Below are the code and all the weights of a small trained network. Each question names an input and a class and asks about switching units off, where a switched-off unit gives its printed mean instead of its output.

import numpy as np


def w(rows, s, z=0):
    codes = np.array(rows[::2]) - 128.0
    scale = np.full(codes.shape[1], s)
    scale[-1] = z or s
    return codes * scale


def f(y):
    return np.maximum(y, 0)


def log_softmax(a):
    a = a - a.max(-1, keepdims=True)
    return a - np.log(np.exp(a).sum(-1, keepdims=True))


def net(x, mask):
    res = np.array(x, float).reshape(1, 2) / 4 @ E
    y = f(res @ A[0][:, :-1].T + A[0][:, -1])
    res = res + np.where(mask, y, B[0][:, -1]) @ B[0][:, :-1]
    return log_softmax(res[-1] @ U[:, :-1].T + U[:, -1])


A, B = {}, {}
E = w([
[166,108,181,78,45,231,58,205],'x0',
[210,210,149,39,147,16,143,254],'x1',
],0.0062)
A[0] = w([
[79,185,128,163,202,42,253,73,5],'N1',
[100,137,96,82,93,112,127,107,3],'N2',
[191,146,116,78,197,50,165,221,248],'N3',
[41,216,40,147,200,69,216,126,67],'N4',
[88,205,67,152,213,53,222,98,108],'N5',
[187,165,128,112,183,42,148,193,2],'N6',
[70,155,52,206,209,100,237,116,7],'N7',
[75,188,79,97,210,38,218,64,133],'N8',
[224,197,166,57,205,20,116,230,165],'N9',
[210,194,108,79,195,66,212,197,8],'N10',
[239,56,189,60,67,214,89,236,143],'N11',
[200,200,141,54,165,60,172,201,23],'N12',
[203,159,146,88,166,42,119,185,253],'N13',
[50,57,101,227,94,225,89,59,125],'N14',
[75,21,105,228,148,232,184,20,93],'N15',
],0.0058,0.0033)
B[0] = w([
[68,162,181,71,188,225,116,183,193],'N1',
[60,182,28,46,199,20,194,50,128],'N2',
[40,124,58,100,147,72,253,38,235],'N3',
[66,214,229,60,75,208,196,210,196],'N4',
[17,211,181,58,48,206,200,190,211],'N5',
[87,115,107,69,232,73,179,76,174],'N6',
[64,200,176,22,184,103,135,152,183],'N7',
[29,177,183,57,15,232,213,198,218],'N8',
[24,113,117,27,186,48,219,68,246],'N9',
[96,93,83,54,225,67,205,28,189],'N10',
[18,207,211,83,122,187,196,182,232],'N11',
[70,137,142,42,227,108,203,61,193],'N12',
[29,178,108,154,116,69,187,48,229],'N13',
[45,107,133,22,231,63,225,83,250],'N14',
[53,128,62,42,227,92,198,17,255],'N15',
],0.0053,0.007)
U = w([
[99,85,76,75,255,80,194,27,60],'0',
[32,219,212,60,81,210,157,206,195],'1',
[85,160,74,130,53,80,197,59,251],'2',
[190,130,37,220,40,88,19,235,2],'3',
[240,129,85,175,32,65,70,182,2],'4',
[214,112,38,222,63,66,55,204,2],'5',
],0.0054,0.0033)

Each question gives the input, the list of numbers given to net, and the class t.
The units are the neurons (one row each of A and B). Each row of codes is followed by its name. A weight is (code - 128) times the scale printed after its matrix; where a second scale follows, it is the last column's (A, B and U).
mask holds one flag per neuron, in row order. A switched-off neuron (its flag False) gives its mean, the last column of its row in B, instead of its output. The means were averaged over made-up inputs and are rounded, as every weight is.
A unit's drop is (log p(t) with every unit on - log p(t) with that unit switched off) / (log p(t) with every unit on - log p(t) with every unit switched off).
The circuit of an input: a set's keep is (log p(t) with only the set's units on - log p(t) with every unit switched off) / (log p(t) with every unit on - log p(t) with every unit switched off). Starting from the 12 units with the biggest drops (on a tie, the unit counted first), units are removed one at a time, each time the one whose removal leaves the highest keep (on an exact tie, the one counted first), for as long as the keep stays at least 0.8.
circuit, biggest first: the units of the circuit, biggest drop first
k most important neurons: the k neurons with the biggest drops, biggest first
drop when u is switched off: that unit's drop, to one decimal
input [5,-8], class 0: circuit, biggest first => [N15]
input [4,4], class 0: circuit, biggest first => [N8 N5]
input [-7,6], class 1: 2 most important neurons => [N8 N5]
input [6,-6], class 0: circuit, biggest first => [N14 N15]
input [3,4], class 0: circuit, biggest first => [N8 N5]
input [2,3], class 2: 3 most important neurons => [N14 N15 N1]
input [-6,5], class 1: 3 most important neurons => [N8 N5 N4]
input [7,-7], class 0: drop when N15 is switched off => 0.5
input [-5,1], class 1: drop when N2 is switched off => 0.0
input [5,-6], class 0: drop when N10 is switched off => -0.1
